In the rows, 128 means zero.
Each row of numbers belongs to one of the things below and depends on some of the facts about them. Some rows are named. Which thing is each other row?

Some rows with their names:
z326: [121 118 121 122 124 127 126 129 128 144 128 127 120 114 123 122 128 118
 108 115 115 113 133 124 110 125 128 114 140 122 116 125 120 129 130 123
 132 128]
z697: [ 93 166 138 158 162 130 145 109 128 110 181 119 122 158 150 140 150 116
 147 193 115 161 123 168 126 118 172 200 141 125 118 100 197 109 105 126
 118 125]
z898: [143 140 169 121 112 131 130 112 126 121 147 123 119 185 123 134 126 114
 151 139 121 112 122 112 140 122 122 115 115 109 114 102 153 163 132 125
 118 124]
z848: [141 126 132 120 127 133 129 113 127 106 120 128 121 162 127 119 129 128
 144 123 139 115 123  99 167 126 118 111 113 117 144 140 120 142 146 139
 113 126]
z106: [128 124 125 126 137 127 123 118 125 106 122 134 121 104 126 127 127 129
 125 111 121 127 129 131 126 127 121 121 123 117 123 130 128 138 130 126
 119 126]
z612: [118 117 114 134 140 127 124 137 129 107 121 130 120 117 125 118 128 115
 127 133 134 115 129 112 126 126 120 129 119 130 141 143 119 116 128 127
 115 129]
z372: [130 164 133 120 116 121 152 113 127 112 116 134 173 115 125 124 128 163
 133 107 110 168 127 152 186 122 115 147 143 136 123 106 120 117 133 151
 113 130]
z475: [111 130 119 143 140 124 163 108 125 106 139 152 178 147 120 112 124 184
 106 109 120 113 142 103 196 124 122 105 186 208 146 162 117 129 179 159
 202 127]
z118: [128 127 118 128 139 121 134 120 129 108 120 134 149 118 127 120 130 146
 123 108 114 136 143 127 166 126 120 130 116 168 156 142 118 113 135 126
 114 127]
z104: [131 130 116 125 128 120 142 127 127 168 115 132 156 100 124 122 124 173
 102 106 112 155 127 142 109 128 115 113 178 166 116 151 114 111 141 123
 140 131]
z491: [126 127 125 121 121 123 125 125 127 125 121 125 122 121 123 122 126 122
 123 114 114 118 123 127 129 127 119 123 124 119 117 120 120 126 128 123
 116 128]
z777: [149 136 117 118 122 124 139 112 129 105 118 134 165 143 125 119 127 160
 136 106 115 118 131 122 191 123 116 111 117 153 146 134 118 130 136 155
 117 129]
z706: [148 112 121 147 161 123 122 112 126 103 121 140 118 100 127 169 126 143
 137 108 141 142 125 149 109 130 138 113 115 117 134 150 142 150 139 127
 142 128]
z729: [136 121 118 154 170 123 137 112 132 124 120 120 121 134 129 117 124 145
 114 186 137 119 121 118 109 127 118 125 114 133 146 187 119 113 145 124
 114 126]
z272: [133 115 125 120 125 125 124 113 128 127 121 123 119 126 124 123 126 127
 129 129 126 136 122 130 118 127 121 119 117 121 131 138 118 124 128 126
 132 127]
z939: [118 192 123 121 119 129 132 117 129 100 116 161 194 103 121 113 127 153
 184 119 197 159 118 114 206 144 111 172 114 111 148 133 119 149 142 176
 128 126]
z544: [193 107 118 117 111 122 124 168 135 110 112 144 119 105 129 121 126 139
 141 107 129 118 124 103 152 138 112 111 109 116 148 142 116 162 142 148
 111 129]
z102: [ 97 163 114 157 154 122 127 137 128 112 114 152 193  96 123 116 127 164
 131 144 177 219 118 150 107 172 113 194 140 138 151 173 116 110 128 125
 142 128]
z988: [131 124 114 122 119 119 134 133 128 141 116 136 158 102 127 122 127 157
 105 107 113 168 152 155 140 127 117 130 156 171 127 123 116 111 126 128
 114 136]
z329: [118 120 117 138 138 127 119 143 128 107 122 132 121 117 124 118 128 117
 124 131 132 117 127 115 127 128 122 125 115 131 143 145 120 116 129 126
 114 125]
z142: [127 110 115 141 145 125 121 125 129 109 121 126 119 121 125 119 126 124
 134 142 144 128 121 120 116 128 125 121 111 134 150 159 118 112 132 126
 121 127]

Some facts about the things:
σ: points at; Λ: refers to; Φ: is directly followed by
(z59, σ, z286); (z59, σ, z296); (z59, σ, z91); (z59, σ, z56)
(z613, σ, z565); (z736, σ, z294); (z736, σ, z318); (z736, σ, z186)
(z687, σ, z133); (z687, σ, z943); (z687, σ, z23); (z907, σ, z554)
(z643, σ, z90); (z349, σ, z506); (z102, σ, z915); (z102, σ, z101)
(z142, σ, z86); (z80, σ, z150); (z80, σ, z23); (z690, σ, z865)
(z641, σ, z554); (z750, σ, z884); (z750, σ, z777); (z750, σ, z506)
(z998, σ, z980); (z998, σ, z442); (z998, σ, z262); (z392, σ, z53)
(z809, σ, z447); (z809, σ, z506); (z809, σ, z455); (z556, σ, z565)
(z556, σ, z881); (z729, σ, z60); (z729, σ, z104); (z729, σ, z185)
(z729, σ, z865); (z335, σ, z571); (z561, σ, z555); (z561, σ, z650)
(z709, σ, z94); (z805, σ, z884); (z805, σ, z586); (z213, σ, z794)
(z213, σ, z609); (z166, σ, z126); (z166, σ, z355); (z471, σ, z125)
(z471, σ, z318); (z471, σ, z159); (z33, σ, z434); (z272, σ, z563)
(z972, σ, z423); (z972, σ, z185); (z972, σ, z289); (z697, σ, z532)
(z697, σ, z848); (z706, σ, z434); (z706, σ, z106); (z704, σ, z104)
(z704, σ, z915); (z745, σ, z743); (z273, σ, z544); (z273, σ, z388)
(z366, σ, z780); (z366, σ, z455); (z112, Λ, z606); (z59, Λ, z215)
(z90, Λ, z413); (z326, Λ, z159); (z852, Λ, z159); (z560, Λ, z413)
(z571, Λ, z45); (z606, Λ, z777); (z550, Λ, z118); (z150, Λ, z475)
(z736, Λ, z550); (z736, Λ, z118); (z296, Λ, z294); (z492, Λ, z988)
(z492, Λ, z643); (z532, Λ, z413); (z563, Λ, z842); (z794, Λ, z118)
(z60, Λ, z326); (z60, Λ, z852); (z215, Λ, z360); (z94, Λ, z197)
(z646, Λ, z161); (z667, Λ, z805); (z554, Λ, z544); (z554, Λ, z790)
(z45, Λ, z857); (z673, Λ, z186); (z73, Λ, z186); (z898, Λ, z690)
(z842, Λ, z80); (z38, Λ, z372); (z790, Λ, z554); (z709, Λ, z102)
(z289, Λ, z506); (z234, Λ, z479); (z351, Λ, z104); (z351, Λ, z857)
(z438, Λ, z554); (z471, Λ, z477); (z33, Λ, z667); (z33, Λ, z848)
(z780, Λ, z159); (z848, Λ, z690); (z434, Λ, z578); (z697, Λ, z289)
(z294, Λ, z939); (z745, Λ, z884); (z273, Λ, z38); (z413, Λ, z477)
(z544, Φ, z554); (z59, Φ, z215); (z915, Φ, z392); (z326, Φ, z852)
(z147, Φ, z166); (z118, Φ, z388); (z852, Φ, z780); (z560, Φ, z413)
(z372, Φ, z366); (z571, Φ, z23); (z681, Φ, z306); (z360, Φ, z943)
(z455, Φ, z907); (z834, Φ, z283); (z606, Φ, z704); (z86, Φ, z289)
(z550, Φ, z736); (z150, Φ, z475); (z743, Φ, z147); (z296, Φ, z447)
(z884, Φ, z286); (z492, Φ, z988); (z286, Φ, z491); (z532, Φ, z90)
(z939, Φ, z296); (z125, Φ, z641); (z197, Φ, z556); (z563, Φ, z53)
(z643, Φ, z492); (z794, Φ, z118); (z881, Φ, z91); (z60, Φ, z101)
(z186, Φ, z673); (z349, Φ, z709); (z215, Φ, z360); (z126, Φ, z809)
(z94, Φ, z197); (z355, Φ, z777); (z424, Φ, z471); (z159, Φ, z60)
(z646, Φ, z161); (z667, Φ, z898); (z102, Φ, z349); (z346, Φ, z563)
(z142, Φ, z884); (z554, Φ, z438); (z80, Φ, z834); (z690, Φ, z667)
(z56, Φ, z506); (z53, Φ, z80); (z857, Φ, z609); (z45, Φ, z351)
(z998, Φ, z650); (z506, Φ, z555); (z124, Φ, z998); (z101, Φ, z326)
(z555, Φ, z697); (z185, Φ, z435); (z73, Φ, z59); (z408, Φ, z680)
(z809, Φ, z643); (z556, Φ, z38); (z729, Φ, z150); (z435, Φ, z865)
(z104, Φ, z980); (z335, Φ, z477); (z38, Φ, z372); (z790, Φ, z544)
(z561, Φ, z586); (z709, Φ, z408); (z318, Φ, z745); (z289, Φ, z22)
(z805, Φ, z848); (z329, Φ, z346); (z283, Φ, z842); (z234, Φ, z479)
(z351, Φ, z571); (z438, Φ, z30); (z612, Φ, z790); (z166, Φ, z915)
(z777, Φ, z112); (z477, Φ, z424); (z988, Φ, z561); (z471, Φ, z532)
(z943, Φ, z186); (z33, Φ, z690); (z23, Φ, z104); (z848, Φ, z33)
(z434, Φ, z983); (z133, Φ, z318); (z680, Φ, z124); (z697, Φ, z86)
(z447, Φ, z125); (z491, Φ, z133); (z294, Φ, z939); (z479, Φ, z681)
(z980, Φ, z857); (z704, Φ, z355); (z983, Φ, z578); (z388, Φ, z550)
(z273, Φ, z94); (z366, Φ, z972); (z413, Φ, z335)

Name these rows:
No name comes twice in this set of rows, the named rows included.
[161 110 149 143 165 124 122 108 124 100 155 129 113 149 127 158 126 117
 168 124 167 113 121 125 120 125 150 110 113 111 129 149 174 175 148 135
 136 124] | z33
[152 137 151 118 112 124 138 113 127 107 120 124 121 163 125 122 125 133
 143 110 119 114 120 112 168 123 117 112 113 115 116 118 121 153 143 144
 114 125] | z667
[129 131 118 121 110 120 137 129 124 172 117 146 158 100 121 127 123 162
 103 106 112 161 139 155 121 125 118 114 196 152 116 116 115 127 133 128
 160 128] | z857
[ 95 189 144 135 147 123 163 110 125 112 150 120 162 138 128 141 140 141
 127 144 111 177 127 176 163 120 121 194 175 150 115 100 168 106 112 126
 115 128] | z289

Now the same things, written a new way:
Some things and their rows:
z612: [ 77 128 134 160 102 157 106 123  56 160 109 114 146 134 117 111 162 161
 121 129 137 165 144 141 159 157 139 144 167]
z988: [ 75 123 120 153 118 133 112 125  63 180 118 102 145 142 151 132 150 182
 123 138 139 128 146 125 154 143 164 112 146]
z159: [ 51 155 200 162 133  87 119 132 130 156  84 128 163 105  56 148 151 161
  90 116  91 128 135 176 158 140 178 112 160]
z471: [ 63 104 151 166  90 142 101  86 115 183 126 104 103 140 116 115 133 168
 140 121 165 112 153  42 104 177 143 121 102]
z852: [ 75 170 214 154 122  88 133 145 147 163  90 119 134 149  97 153 114 156
 127 119  88  97 160 147 134 135 154  89 150]
z939: [ 73 125 121 161 111 150 106 124  53 169 110 111 153 130 128 122 165 172
 116 136 139 155 141 142 162 150 156 134 161]
z729: [ 95 136 139 164 103 180  96 122  60 168 122 118 167 139 115 102 173 176
 110 130 126 159 149 137 150 167 132 159 155]
z865: [ 90 132 144 146 104 153 107 130  76 163 129  96 156 147 123 104 155 174
 121 136 139 143 145 126 161 151 150 138 152]
z118: [ 74 172 123 166 123 121  71 108   5 154 115 100 179 128 146 151 162 185
 134 148 153 168 142 138 194 145 156 133 160]
z53: [ 78 127 137 149 105 139 116 127  68 168 117 100 136 147 138 121 143 167
 132 130 137 138 147 124 153 145 151 120 154]
z90: [ 65 107 149 152  97 137 111 106 131 180 119  91  98 154 135 113 115 165
 152 143 180  91 157  32 116 161 139  99 102]
z578: [ 73 125 120 157 112 145 108 123  60 172 112 108 150 134 135 123 159 174
 118 136 138 144 144 136 158 149 154 129 156]
z646: [ 83 131 145 160  95 161 107 125  60 155 111 110 137 147 116 108 157 157
 131 123 136 171 147 133 152 158 132 146 170]
z335: [ 80 130 133 160 104 151 109 122  59 169 113 110 139 144 136 120 153 169
 128 127 131 147 151 130 148 154 142 132 157]
z680: [ 82 131 135 150 106 136 118 125  69 173 122  97 134 153 147 125 141 173
 135 128 134 129 152 119 147 146 150 117 147]
z745: [ 94 136 146 148  98 135 122 125  75 179 129  93 119 171 167 133 124 172
 155 121 126 116 163 102 132 146 149 108 140]
z586: [ 80 131 143 146 105 120 131 129  81 178 127  81 137 169 165 126 128 178
 154 129 142 104 158 109 147 136 163 104 141]
z842: [ 88 130 133 143 107 122 122 128  79 185 131  87 125 169 174 139 123 182
 148 127 132 104 158 103 139 139 164  97 135]
z262: [ 73 134 125 153 112 132 109 132  68 167 116  96 136 151 141 114 148 158
 127 126 136 146 155 125 157 141 151 124 156]
z650: [ 85 129 138 139 108 118 126 128  84 181 129  84 122 164 170 137 120 178
 148 129 135 102 157 104 144 135 161  95 136]
z980: [ 82 132 135 145 109 132 118 131  71 174 120  95 125 154 155 128 132 168
 142 137 133 122 153 114 150 139 155 108 145]

Name these rows:
No name comes twice in this set of rows, the named rows included.
[ 90  70 115 161  87 183 140 147  83 181 115 119 113 161 119 102 171 158
 116 121 139 165 140 129 119 153 163 137 170] | z790
[ 75 134 141 174  97 155 119 121  56 170 108 110 156 151 133 113 165 171
 136 125 139 146 154 135 150 155 137 144 163] | z809
[ 77 125 121 156 113 140 110 124  61 178 116 105 147 139 145 129 154 178
 123 135 138 136 145 130 157 148 159 120 153] | z360
[102 138 140 146 107 139 114 125  85 191 141  92 140 169 172 132 131 190
 139 127 122  98 163 102 130 146 154 108 123] | z972
[ 89 178 150 160 106 114  80 110  19 154 127  89 155 157 160 152 137 178
 161 137 147 155 153 114 175 146 148 123 155] | z550
[ 75 139 134 172 103 137 121 126  68 179 115 101 155 168 152 114 157 172
 137 115 138 135 164 126 145 148 142 136 154] | z750
[ 87 132 143 159  96 151 111 123  61 166 117 108 130 155 135 119 146 162
 139 122 130 152 154 124 143 156 136 134 158] | z709
[ 72 126 129 159 109 134 123 129  64 174 115  94 157 152 143 120 155 180
 136 135 150 129 147 130 161 140 164 122 157] | z777
[ 84 130 140 150 104 151 110 129  72 165 124 100 150 145 127 109 153 171
 126 134 138 145 145 127 157 151 149 135 154] | z101
[ 84 131 145 150  96 146 114 128  64 161 119 100 130 155 131 115 144 160
 141 127 139 154 148 124 150 149 144 131 160] | z563
[ 86 135 132 154 108 137 117 123  65 186 123 105 121 160 172 139 131 173
 143 130 124 112 163 110 134 143 150 107 135] | z998

The same things again, as new rows of numbers:
Known rows:
z60: [100 135 113  65 124 121  90 129 134 152 142 105 127 143 123  95 146 147
 120 125 144 146 117 119 149 118]
z680: [115 138 112 136 135 160 110 121 111 139 135 114 104 145 114  94 148 142
 132 129 153 152 130 127 143 156]
z943: [115 138 112 136 135 162 109 121 111 138 135 114 104 145 114  94 147 143
 132 129 151 152 129 127 145 156]
z94: [108 136 109  78 124 140 110 121  99 136 146 107 130 141 116  99 155 146
 125 130 129 152 122 118 131 132]
z38: [111 144 112 107 127 131 102 118  95 149 142  91 118 146 101  79 147 147
 127 129 150 155 116 135 164 148]
z709: [120 129 106  69 128 157 116 117  93 126 144 104 117 134 120  86 149 144
 123 141 167 145 128 142 136 128]
z560: [ 91 147 110 108 101 149 146 122  86 153 142 117 135 128  98  72 167 166
 125 145 134 159  90 118 118 112]
z477: [104 143 116 143 127 171 126 115 106 148 132 122 112 131 111  85 160 152
 125 140 158 158 119 125 108 144]
z335: [124 124 106  93 136 181 122 119 105 117 138 122 106 134 130 100 150 140
 127 141 170 144 140 136 120 135]
z561: [130 129 107 121 133 172 115 123  99 132 132 110  95 134 123  95 140 142
 139 135 160 147 136 149 147 143]
z53: [117 137 113 125 139 164 110 118 119 129 137 120 110 141 114  90 152 141
 126 131 157 152 130 125 125 151]
z697: [130 143 107  77 133 145 107 116  95 131 140  99 117 136 113  77 148 148
 124 138 171 146 115 149 137 136]
z455: [117 134 105 108 129 155 141 126 120 108 137 123 116 149 119  92 160 142
 131 128 150 152 121 106 124 127]
z492: [113 143 113 104 132 138 105 116 107 138 142 102 120 143 104  78 152 145
 122 131 155 155 118 129 140 144]
z565: [121 130 112 108 148 205 117 120  81 130 141 130 104 135 119 103 134 139
 129 136 110 167  88 117 159 141]
z673: [116 134 116 118 125 129 102 119 104 148 142  88 116 135  98  71 142 142
 135 125 128 165 127 141 161 134]
z578: [106 125 112 114 133 168 119 118 114 125 141 120 112 141 118  96 154 138
 124 134 153 152 141 118 128 142]
z736: [113 129 108  61 144 169  94 118  75 109 148  78 136 177 114  70 157 153
 138 133 150 155 113 171 153 151]
z392: [132 137 106 114 137 171 114 121 101 130 131 114  99 137 125  95 143 145
 134 136 169 143 127 146 136 149]
z865: [101 122 112 115 127 161 111 125 117 127 137 131 122 142 114 107 149 135
 123 132 174 150 146 127 113 144]
z706: [143 131 102  98 132 193 112 115 141 117 139 108  99 132 119  91 161 150
 136 142 119 127 154 136 127 140]

Which thing is each row?
No name comes twice in this set of rows, the named rows included.
[112 131 111 122 132 161 114 123 116 129 138 122 113 141 115  97 150 140
 130 129 148 153 134 122 128 144] | z423
[134 132 110 100 128 145 106 119  98 138 138  91 109 127 110  75 138 143
 138 132 147 156 126 159 151 127] | z745
[126 129 100  88 126 165 127 133 114 103 136 141 124 138 123 101 147 143
 132 135 169 138 123 133 108 126] | z102
[119 132 110 121 132 172 111 118 133 127 140 114 108 140 112  92 158 144
 132 132 123 145 144 119 133 145] | z106
[118 129 108 111 131 154 119 117 105 123 143 120 111 135 112 100 148 132
 123 132 153 150 146 115 134 147] | z544
[153 168  92  96 123   4 104 105  41 126 181 101 112 105 101  54 127 127
 117 116 184 148 150 120 171 165] | z554
[113 130 112 139 130 159 110 122 106 141 137 106 102 142 110  91 143 140
 136 128 142 156 136 132 159 150] | z186
[100 143 122  75 137 108  61 134 190 188 134  84  91 149 129  64 129 152
 116 119 165 138 100 130 220 111] | z852
[115 139 109 114 114 160 124 119  76 160 133  95 107 123 110  79 146 157
 135 145 156 154 112 156 147 129] | z471
[109 135 113 137 129 152 102 127 114 140 131 123 115 145 109 104 142 140
 130 127 172 150 134 135 131 158] | z104
[133 133  99  86 130 164 142 127 109 100 135 124 112 141 128  93 156 144
 133 135 164 143 119 125 116 121] | z805
[ 97 142 121 142 105 146 125 115  83 178 135  92 119 116  92  65 154 160
 134 141 127 172 108 143 135 122] | z532
[121 136 118 116 126 124  98 117 108 145 143  86 119 131  96  66 143 141
 136 123 124 169 126 143 153 130] | z842

